Q: [-5.39, -5.32,  1.56, -1.98, -1.84]
A: -1.84

Q:
array([[-0.48,  0.39,  6.36,  0.03],
       [-0.40,  0.39, -5.11, -0.03]])
A: -0.03

Q: [ 5.04,  4.87,  4.41, -1.01,  5.19,  3.69]
A: 3.69

Q: [-0.23,  3.72,  4.14,  5.40, -0.35]
A: -0.35

Q: [-0.16, -6.75,  1.14,  2.87,  0.81]
A: 0.81

Q: [-1.44,  0.41,  3.56,  1.47,  3.73,  5.20,  3.26]
A: 3.26

Q:
array([[ 3.13, -7.05, -0.17, -1.89, -5.85],
       [ 1.81, -3.61,  3.85,  1.03, -2.54],
       [ 3.50, -1.89, -3.79,  3.14,  6.33]])
A: 6.33

Q: [-0.46,  2.32,  5.86,  3.24]
A: 3.24

Q: [ 7.31, -3.27,  0.75, -0.71,  3.31]
A: 3.31
---
[ 1.56, -1.78, -0.15,  0.59,  6.36] --> 0.59
[ 5.65,  1.22, -0.12,  3.09,  0.92] --> 1.22
[ 6.39,  1.79,  2.45,  4.08, -6.24] --> 2.45
[-3.74, -1.38,  0.48, -6.45, -5.67] --> -3.74
[ 2.54,  7.13, -1.48,  0.26, -2.90] --> 0.26
[ 2.03,  2.38, -5.85, -1.93,  0.62] --> 0.62
---
((65, 48, 25, 24, 47, 41, 66), (66, 87, 54, 25, 39, 32, 54), (71, 1, 40, 28, 55, 32, 52)) | 39
((5756, 7087, 7546, 8814, 9028), (6631, 2834, 3406, 4042, 6287)) | 7546
((9990, 5764, 1356, 5353, 9020), (3650, 7339, 3906, 5816, 4891)) | 1356
((-35, 22, -36, -22, -36, -37), (40, -36, 48, -14, 22, 39), (0, -35, 1, -32, -7, -7)) | -14
((46, 114, 86, 161), (195, 54, 49, 63)) | 114
((-31, -31, -31, -27, 36, 36), (-32, -32, -29, 35, 36, 36)) | -27
((271, 252, 245, 560, 305, 845), (435, 562, 612, 682, 429, 481), (237, 211, 167, 555, 284, 895)) | 682
((8068, 1568, 2201, 7606), (5399, 5654, 5853, 5656)) | 1568
((-21, 34, -18, -12, 22), (-12, 35, -33, -31, 48)) | -18
((9, 3, 3, 3), (3, 2, 3, 4)) | 3
---
Q:
[[3016 2885 9882 3583 3838 9270 6922]
 [5032 4969 2730 4485 4510 2856 4506]
 [3064 2793 4474 2916 2954 4003 3302]]
A: 3016

Q:
[[643 482 577 632 714 771 648]
 [495 176 889 773 638 519 461]
 [660 663 648 841 643 873 653]]
A: 643

Q:
[[ 292 -133  -85   13 -426 -251 -539]
 [ 238  292  277 -850  886  -87 -106]
 [  20  597 -201 -863  217  391 -913]]
A: 292

Q:
[[6467 3253 4156 7776 4552]
 [5149 3244 4156 8231 4552]
 [5149 3244 4156 7776 4552]]
A: 6467

Q:
[[122  44  95 206]
 [ 86  44 155 237]
 [ 90  45 149 232]]
A: 122

Q:
[[465 463 154 139 764 615 580]
 [613 645 924 776 358 408 551]
 [516 445 191 196 741 617 611]]
A: 465

Q:
[[435 351 433 596 547 416]
 [556 683 557 561 887 416]
 [435 406 258 525 110 734]]
A: 435
---
[[-368 -284 -520  794  -33 -236 -478]
 [-422  -91 -571  145  281 -390   22]
 [-282 -265 -530   88 -399   35 -263]
 [-375  -65 -550 -323  123 -346 -206]
 [-330 -405 -606 -359 -142 -463  271]
 [  34  134 -464   94  772 -341 -154]
 [-329 -275 -518 -302  -66 -192   74]
 [-314 -267 -505 -187  -35 -525 -342]
 [-140 -275 -576  -48 -102 -127  168]] -> 168

[[-421 -221 -332 -117   43 -167 -522  -70]
 [-376 -104 -226 -219 -229  -61 -516  -78]
 [-204 -152   13 -847 -729  772 -784  285]
 [  74 -421  481    5  129  165 -474 -263]
 [ 197 -690 -541 -121 -732 -735  351 -438]
 [-331 -245 -610 -338  489 -526   -9 -303]
 [-330 -334 -177 -306 -264 -238 -485   -4]
 [-360  148 -240   24  -90   55   88   57]
 [-221 -164   22 -361 -644 -113 -471   -5]] -> -5

[[3 6 5 8 6 6]
 [7 5 6 5 3 4]
 [4 4 7 6 2 3]
 [9 6 7 6 6 7]
 [3 7 4 7 4 2]
 [4 2 3 4 7 8]
 [4 3 7 4 7 8]
 [6 7 6 6 8 3]
 [5 4 6 3 7 4]
 [5 4 5 7 4 1]] -> 1

[[-210 -207  127 -139 -323 -151 -319 -347 -284   86 -133 -158  211]
 [-460 -318  696 -146 -253 -344 -598 -158 -119  425 -363 -148  530]
 [-368 -273  468 -136 -302 -265 -490 -272 -217  308 -241 -149  439]
 [-160 -207   89 -149 -319 -105 -310 -353 -295   62 -119 -160  188]
 [-318 -234  298 -143 -315 -225 -409 -318 -259  191 -191 -155  325]] -> 325

[[114 146 153 129 124 124 147 143 120 158 139 162 164 137 144]
 [152 174 144 146 161 123 149 153 161 142 138 137 147 176 130]
 [101 135 142 200 118 134 162 185 167 139 135 106 155 191  97]
 [120 110 134 226 128 149 171 173 143 131 148 104 145 179  96]
 [150 162 124 129 166 149 177 152 152 159 157 145 149 136 148]
 [ 43 130 105 215 153 174 138 164 157 152 136 107 144 148 126]
 [113 136  81 121 160 159 129 137 165 153 116 114 151 165 153]
 [140 143 113 138 117 132 129 155 147 174 127  98 157 179 162]
 [118 157 174 157 130 152 165 157 110 147 160 153 135 150 131]
 [168 167 165 150 144 135 150 151 140 169 144 149 147 119 164]
 [ 64 104 131 210 157 185 154 205 175 126 123 148 170 140  89]
 [114 121 155 215 137 129 133 170 161 111 166 103 149 141 115]] -> 115
---
array([ 0.08, -0.13,  0.11, -0.07]) ⇒ 0.08
array([ 0.14,  0.14, -0.02,  0.10,  0.13, -0.12]) ⇒ 0.14
array([-0.4,  0.8,  1.6,  0.0, -1.5,  1.5]) ⇒ -0.4
array([ -9.44,  15.30,  -7.21,  16.79,  17.19, -11.79,  18.28]) ⇒ -9.44
array([-101.9,   85.8,   20.8,  -18.4,  186.5,  -87.7]) ⇒ -101.9
array([ -4.4,  17.2, -16.2, -10.8,  14.9,   3.1]) ⇒ -4.4
---
[-840 -518 -931  -97  787 -818] ans = 787

[[319 315 766 891]
 [515  34 785 832]] ans = 766

[[167 194  81  60]
 [112 161 173 137]] ans = 81

[201  12  76  51] ans = 76

[ 56 315  74 843] ans = 74

[[4167 2037 2808 8597]
 [5740 6950 7398 5459]
 [4956 3907 3963 6764]] ans = 2808

[7502 8331 6884 3713 3355 1590] ans = 3355

[3 1 6 7 0 4 9] ans = 4

[ 44 -16 -35 -19] ans = -35
---
array([[ 4.83,  0.73, -1.13, -3.75,  3.96, -0.69, -2.79],
       [ 4.85, -3.25,  2.00,  2.88, -6.22, -2.74,  0.04],
       [-2.45,  2.89, -1.16,  3.19,  1.09,  2.07, -2.67]]) ⇒ 0.73

array([[-2.42,  0.39,  5.46, -4.68],
       [ 0.70,  0.48, -2.20,  1.29],
       [-0.73,  1.41,  0.06, -0.56]]) ⇒ 0.39

array([[ 6.89,  0.05, -0.32,  0.23],
       [ 6.62,  0.39, -3.76, -1.96],
       [ 6.14,  1.05, -3.79, -2.70]]) ⇒ 0.05

array([[-0.64,  0.09, -0.75, -0.70,  2.90, -0.37, -0.39],
       [-0.48,  3.08, -0.48, -0.68,  7.04,  1.82, -0.65],
       [-0.04, -0.75, -0.26, -0.07,  2.44, -0.72,  0.58]]) ⇒ 0.09

array([[ 0.68,  1.53,  1.21,  2.54,  1.13, -1.61,  0.10],
       [ 3.62,  2.83,  1.40, -4.72, -1.80,  0.14,  2.29],
       [-3.51, -1.92,  1.78,  2.56, -1.30,  6.48,  2.16]]) ⇒ 1.53

array([[ 0.15,  3.28,  1.67, -1.42],
       [-5.77,  2.22, -1.00,  0.72],
       [ 0.58,  2.06, -1.30,  1.17]]) ⇒ 3.28

array([[ 0.14,  0.07,  6.38, -2.31,  0.98],
       [ 2.19,  0.35,  5.65, -3.40,  3.13],
       [-1.45,  0.33, -0.44,  0.52, -0.68]]) ⇒ 0.07
---
array([[-28,   6, -31,  24,   6],
       [-10,  39, -23,  26,  24]]) value 6

array([44, 18, 42, 13, 79, 16]) value 18

array([[1, 8, 3, 0],
       [0, 8, 1, 0],
       [2, 8, 6, 1]]) value 8

array([198, 570, 987, 393, 450, 750]) value 570

array([[ 87, 128, 139,  37, 188, 161, 148],
       [118,   9, 222, 183, 108, 152,  56],
       [ 62, 130,  80, 166, 146, 117, 139]]) value 128

array([[193, 126, 125, 134, 168],
       [ 33,  99, 101,  90,  57],
       [146,  90, 107, 153, 157]]) value 126

array([159, 167,  45, 224, 149, 197]) value 167

array([ 92, 202,  28, 167, 240]) value 202
---
 158.15   -82.26   193.24    29.03    55.20   168.08
 221.26  -134.91   198.50    51.20    82.57   186.57
--> 29.03

 0.045  -0.117   0.142  -0.113  -0.012
-0.033   0.081  -0.052  -0.003   0.073
 0.068  -0.179   0.027   0.081  -0.074
--> -0.052

 1.0   1.3   1.8   0.5  -0.8  -1.1  -1.0
-1.2   2.0  -1.2   1.9   1.4   0.6   0.5
--> -0.8

 0.08  -0.17   0.05   0.06
-0.01   0.01   0.18  -0.10
--> -0.17

-0.053  -1.243  -0.302   1.855  -1.549
 0.149  -1.738  -0.664   1.470  -1.644
--> -0.302

-1.4  -0.2   1.2   0.2   0.2
 1.4   0.9  -1.4  -0.1  -2.1
 1.1   0.9  -0.1   0.0  -0.6
--> -1.4

 -3.0   -9.8  -16.5  -19.1    9.9    7.2    3.7
 -4.4   -9.5    1.7  -16.5  -23.1  -14.6  -11.5
 -1.9   -4.5   18.5  -11.4   11.1  -19.8  -24.3
--> -23.1
---
195,66,122,62,82,199 Answer: 82

-14,-22,-23,5,8
12,16,-35,-48,-9
-18,10,33,18,-17
Answer: -23

586,-662,-54,723,37 Answer: 37

301,284,603,239,286,443
543,658,450,262,848,221
197,334,623,237,293,667
Answer: 237

3835,7560,7529,3881,8299,7761,1905
4396,5563,6209,5153,6109,6030,4971
Answer: 3881

-31,4,32,-19 Answer: 4
